Below are the code and all the weights of a small trained network. Each question names an input and a target symbol and asks about switching units off, where a switched-off unit gives its printed mean instead of its output.

import numpy as np


def w(rows, s, z=0):
    codes = np.array(rows[::2]) - 128.0
    scale = np.full(codes.shape[1], s)
    scale[-1] = z or s
    return codes * scale


def norm(h):
    return h / np.sqrt((h * h).mean(-1, keepdims=True) + 1e-5)


def f(y):
    return y / 2 * (1 + np.tanh(0.7978845608 * (y + 0.044715 * y**3)))


def softmax(a):
    e = np.exp(a - a.max(-1, keepdims=True))
    return e / e.sum(-1, keepdims=True)


def log_softmax(a):
    a = a - a.max(-1, keepdims=True)
    return a - np.log(np.exp(a).sum(-1, keepdims=True))


def net(x, mask):
    ids = ['ΨΩαγεζηθλμξπστ'.index(c) for c in x.split()]
    T = len(ids)
    res = E[ids] + P[:T]
    r = norm(res)
    for j in range(2):
        rows = slice(4 * j, 4 * j + 4)
        q, k, v = (r @ M[0][rows].T for M in (Q, K, V))
        z = softmax(np.where(np.tri(T) > 0, q @ k.T / 4**0.5, -1e9)) @ v
        o = O[0][rows]
        res = res + np.where(mask[j], z, o[:, -1]) @ o[:, :-1]
    y = f(norm(res) @ A[0][:, :-1].T + A[0][:, -1])
    res = res + np.where(mask[2:10], y, B[0][:, -1]) @ B[0][:, :-1]
    return log_softmax(norm(res)[-1] @ U[:, :-1].T + U[:, -1])


Q, K, V, O, A, B = {}, {}, {}, {}, {}, {}
E = w([
[145,103,172,83,149,140,103,90,47],'Ψ',
[151,178,119,50,130,164,165,166,24],'Ω',
[183,192,237,116,144,158,139,142,153],'α',
[80,164,214,133,156,92,107,133,42],'γ',
[103,130,113,179,163,146,53,185,19],'ε',
[35,99,86,77,101,138,113,94,97],'ζ',
[150,35,163,143,92,121,163,134,81],'η',
[92,5,149,79,174,133,103,193,133],'θ',
[132,123,107,95,98,85,60,139,133],'λ',
[116,190,159,142,194,144,132,93,117],'μ',
[174,95,128,194,143,161,91,83,79],'ξ',
[140,64,101,122,229,87,71,117,131],'π',
[177,51,144,69,145,125,207,108,198],'σ',
[133,211,92,52,179,142,172,146,128],'τ',
],0.023)
P = w([
[148,111,101,238,159,19,124,103,92],'0',
[207,157,48,160,135,122,125,76,40],'1',
[173,147,84,146,141,76,114,92,59],'2',
[156,137,109,132,154,46,111,102,86],'3',
[122,76,135,137,163,2,88,118,121],'4',
[127,77,166,108,153,40,50,94,114],'5',
[115,121,152,69,154,20,68,125,110],'6',
[109,113,181,70,176,31,33,111,122],'7',
],0.0061)
Q[0] = w([
[108,143,103,189,156,122,104,123,156],'h1',
[173,114,104,116,185,93,89,123,92],'h1',
[137,141,69,138,101,160,117,172,149],'h1',
[98,113,103,149,84,149,114,126,151],'h1',
[164,180,175,158,78,137,183,139,161],'h2',
[139,54,117,87,90,152,139,157,100],'h2',
[133,43,96,254,156,106,138,143,168],'h2',
[172,155,23,106,169,156,171,156,194],'h2',
],0.026)
K[0] = w([
[138,160,128,198,184,161,89,111,142],'h1',
[105,91,58,112,106,124,98,92,105],'h1',
[178,105,78,152,169,136,165,182,98],'h1',
[166,76,144,135,195,112,157,144,82],'h1',
[190,157,254,177,144,128,214,149,114],'h2',
[127,77,106,39,56,116,175,176,118],'h2',
[108,76,31,245,47,113,140,82,202],'h2',
[202,121,63,137,228,144,236,166,155],'h2',
],0.021)
V[0] = w([
[16,69,184,131,157,225,230,61,111],'h1',
[39,113,54,123,105,89,85,35,109],'h1',
[119,148,22,100,119,119,222,139,79],'h1',
[133,163,141,150,250,190,154,123,134],'h1',
[75,120,194,108,169,186,112,153,168],'h2',
[75,128,131,73,122,157,86,149,176],'h2',
[165,81,149,155,176,178,58,201,110],'h2',
[116,161,128,195,87,166,155,174,101],'h2',
],0.016)
O[0] = w([
[99,77,109,117,248,161,192,92,110,25],'h1',
[158,130,153,187,213,95,72,69,72,247],'h1',
[139,123,123,102,186,33,135,157,115,76],'h1',
[67,170,52,101,127,149,151,92,154,212],'h1',
[104,165,87,82,148,118,144,132,111,168],'h2',
[150,113,104,143,171,57,160,162,133,30],'h2',
[83,110,76,78,70,150,119,152,147,149],'h2',
[121,110,158,133,137,171,136,166,129,2],'h2',
],0.014,0.0064)
A[0] = w([
[83,74,196,120,82,140,145,83,95,90],'n1',
[178,97,144,111,107,92,143,78,248,90],'n2',
[154,137,161,86,106,117,160,240,50,3],'n3',
[120,41,164,183,27,151,118,194,102,140],'n4',
[133,86,51,161,155,129,167,164,179,114],'n5',
[159,144,90,129,39,156,137,133,197,92],'n6',
[43,142,175,155,118,165,133,192,64,114],'n7',
[204,122,160,225,79,66,137,153,162,101],'n8',
],0.017,0.0057)
B[0] = w([
[137,115,181,127,91,82,175,102,95,191],'n1',
[189,178,134,206,97,121,198,93,202,169],'n2',
[186,88,53,176,21,198,164,136,134,203],'n3',
[132,211,104,98,254,153,172,148,58,255],'n4',
[135,114,201,84,140,133,53,109,114,167],'n5',
[172,27,182,177,207,92,88,155,172,183],'n6',
[67,108,111,210,87,46,150,160,202,212],'n7',
[56,236,215,82,95,184,73,133,92,243],'n8',
],0.017,0.0071)
U = w([
[156,63,151,72,65,123,118,41,59,2],'Ψ',
[121,89,185,109,161,202,138,218,218,233],'Ω',
[155,203,184,107,89,154,60,172,123,197],'α',
[98,40,140,17,144,127,76,170,136,192],'γ',
[171,182,71,75,166,35,140,187,142,55],'ε',
[77,176,71,112,148,190,129,84,145,143],'ζ',
[94,140,51,184,184,128,93,249,144,42],'η',
[144,92,110,133,176,90,115,136,109,87],'θ',
[166,76,63,158,127,89,20,105,161,121],'λ',
[43,99,154,168,86,70,148,139,145,126],'μ',
[159,57,160,224,174,230,85,127,126,111],'ξ',
[217,121,170,109,120,124,178,70,202,100],'π',
[119,117,190,79,161,161,245,202,67,63],'σ',
[184,87,41,142,71,154,146,172,77,231],'τ',
],0.011,0.0037)

Each question gives the input, a string of symbols that net reads in full, and the target symbol t.
The units are the heads (4 rows each of Q, K, V and O) and the neurons (one row each of A and B). Each row of codes is followed by its name. A weight is (code - 128) times the scale printed after its matrix; where a second scale follows, it is the last column's (O, A, B and U).
mask holds one flag per unit, heads first, then neurons. A switched-off unit (its flag False) gives its mean, the last column of its rows in O or B, instead of its output. The means were averaged over made-up inputs and are rounded, as every weight is.
A unit's drop is (log p(t) with every unit on - log p(t) with that unit switched off) / (log p(t) with every unit on - log p(t) with every unit switched off).
most important unit: the unit with the biggest drop
k most important neurons: the k neurons with the biggest drops, biggest first
which heads matter: for each layer, one digit per head in row order, 1 if its drop is at least 0.15 and else 0, layers parted by /
drop of u: that unit's drop, to one decimal
input μ μ ζ, target θ: most important unit : h1
input η μ ζ, target σ: which heads matter : 10
input μ μ ζ θ ζ, target θ: which heads matter : 11
input α μ θ, target γ: which heads matter : 01
input σ ζ γ Ω μ Ω α, target θ: which heads matter : 10
input α α ζ, target Ψ: 3 most important neurons : n5, n7, n4
input ξ λ π, target α: which heads matter : 00
input π τ μ γ λ Ω σ, target α: which heads matter : 10
input Ψ μ τ Ω Ω μ μ Ψ, target Ψ: which heads matter : 10
input λ α ζ, target α: which heads matter : 11
input π α γ μ γ, target μ: which heads matter : 00
input ζ Ω θ, target ξ: which heads matter : 10
input Ψ μ γ Ω γ γ γ ξ, target ξ: 3 most important neurons : n6, n4, n8
input μ σ Ω, target τ: drop of h1 : 0.1
input θ γ μ τ ξ, target ξ: drop of n6 : 1.1
input λ μ Ω μ η, target α: drop of n8 : 0.2
input μ μ μ, target ζ: drop of h1 : 0.8
